Look-ups in named tables: a row name and a column name give one cell, copied from the table.

momoveb =
|  | dakiro | sugav | kibon | fisu | tapima | nogore | mosalun |
|---|---|---|---|---|---|---|---|
| rusan | 74 | 157 | 110 | 61 | 77 | 94 | 83 |
| gubo | 89 | 95 | 102 | 132 | 98 | 34 | 197 |
| zubar | 94 | 69 | 65 | 211 | 98 | 50 | 125 |

gubo, kibon: 102
zubar, fisu: 211
gubo, tapima: 98
zubar, mosalun: 125
rusan, kibon: 110
rusan, fisu: 61
gubo, fisu: 132
Row with the largest nogore: rusan

tudap:
cols = metilap, badides, suruge, tif, pira, dedoge
durel: [2038, 1889, 8315, -5328, -1377, -3363]
rufolos: [5420, 1196, 4014, -5657, -2023, 3939]
nemuzi: [3423, -782, -3617, 4648, 5488, -2472]
legake: [-747, 539, 3895, 8436, -2506, 4078]
vup: [-536, -223, 8617, -58, -2116, -8585]
kesubop: [5500, -657, 3720, 5836, -2898, 5555]

What is the dedoge of kesubop in tudap? 5555
What is the suruge of nemuzi in tudap? -3617
What is the badides of nemuzi in tudap? -782
What is the pira of legake in tudap? -2506
What is the pira of nemuzi in tudap? 5488
What is the tif of rufolos in tudap? -5657
What is the pira of kesubop in tudap? -2898
What is the tif of durel in tudap? -5328
What is the suruge of legake in tudap? 3895
What is the tif of kesubop in tudap? 5836
What is the pira of vup in tudap? -2116

Table kofu
|  | gef | vut | nane | vun | setuze | ninipu | rusad | pil |
|---|---|---|---|---|---|---|---|---|
| petemum | 0.42 | 0.52 | 0.48 | 0.45 | 0.49 | 0.39 | 0.32 | 0.34 |
| feteba | 0.56 | 0.46 | 0.51 | 0.58 | 0.42 | 0.46 | 0.61 | 0.79 |
| mil | 0.41 | 0.53 | 0.48 | 0.45 | 0.49 | 0.35 | 0.28 | 0.32 |
| varagib | 0.38 | 0.56 | 0.49 | 0.46 | 0.47 | 0.24 | 0.15 | 0.30 |
| zelob | 0.49 | 0.48 | 0.49 | 0.49 | 0.48 | 0.49 | 0.51 | 0.52 |
| nov | 0.44 | 0.51 | 0.48 | 0.46 | 0.49 | 0.43 | 0.37 | 0.37 |
| mip | 0.43 | 0.52 | 0.48 | 0.46 | 0.49 | 0.41 | 0.35 | 0.35 |
| tamebo | 0.48 | 0.48 | 0.48 | 0.48 | 0.49 | 0.48 | 0.48 | 0.47 |
| daz | 0.36 | 0.58 | 0.50 | 0.47 | 0.45 | 0.16 | 0.08 | 0.30 |
| loro | 0.48 | 0.49 | 0.48 | 0.48 | 0.49 | 0.48 | 0.47 | 0.47 |
| nevifuf | 0.49 | 0.48 | 0.48 | 0.49 | 0.48 | 0.49 | 0.50 | 0.50 |
| taf | 0.45 | 0.50 | 0.48 | 0.46 | 0.49 | 0.45 | 0.41 | 0.40 |

mil, vut -> 0.53
feteba, rusad -> 0.61
petemum, ninipu -> 0.39
tamebo, vun -> 0.48
zelob, ninipu -> 0.49
daz, vut -> 0.58
feteba, ninipu -> 0.46
daz, gef -> 0.36
mil, rusad -> 0.28
tamebo, gef -> 0.48

vata.csv
,sirilo,kidepob,nozano,nunika,bimez,dape
memeve,142,153,81,119,105,109
zul,142,218,81,119,122,149
tis,142,123,81,119,122,149
ter,142,166,81,119,122,134
buv,142,153,111,126,126,149
kepi,108,110,81,156,124,149
vetosap,142,145,102,101,122,155
zurobun,139,145,78,104,116,149
vinoz,143,121,48,109,122,123
ged,142,145,97,127,122,153
fik,142,150,84,119,79,89
luta,142,93,78,128,121,101
limoz,128,152,81,119,161,158

luta, sirilo -> 142
zul, nunika -> 119
zul, dape -> 149
zul, sirilo -> 142
vinoz, sirilo -> 143
vinoz, dape -> 123
buv, nozano -> 111
vetosap, kidepob -> 145
zurobun, dape -> 149
fik, nunika -> 119
zul, kidepob -> 218
zurobun, kidepob -> 145
memeve, kidepob -> 153
zul, nozano -> 81
zurobun, nozano -> 78
vetosap, nozano -> 102
Which row has the largest sirilo? vinoz

rovomi:
,zokeke,ret,tad,sadi,gegero,salo
sele,1794,-1023,-1984,-3459,-527,185
runukon,177,-3530,-1885,-4040,1515,-4709
nugemeb,-3284,-1187,-1537,-4728,1904,-2020
nop,-1617,2660,-1903,1520,-2005,-6248
dem,-4435,-4434,-720,249,-3509,-5198
rup,-2326,-2738,-2688,430,-2635,505
gotezuf,-2568,-823,1024,881,-110,-2108
rem,-2087,7457,722,-3699,-4355,-5721
keke,-3016,-1982,-3010,-5988,-4339,-2369

sadi of keke: -5988
gegero of dem: -3509
gegero of nugemeb: 1904
ret of runukon: -3530
salo of sele: 185
salo of nugemeb: -2020
sadi of sele: -3459
tad of runukon: -1885
zokeke of keke: -3016
zokeke of nop: -1617
sadi of nugemeb: -4728
ret of nugemeb: -1187
tad of dem: -720
ret of gotezuf: -823
ret of rem: 7457
sadi of gotezuf: 881
Row with the largest ret: rem

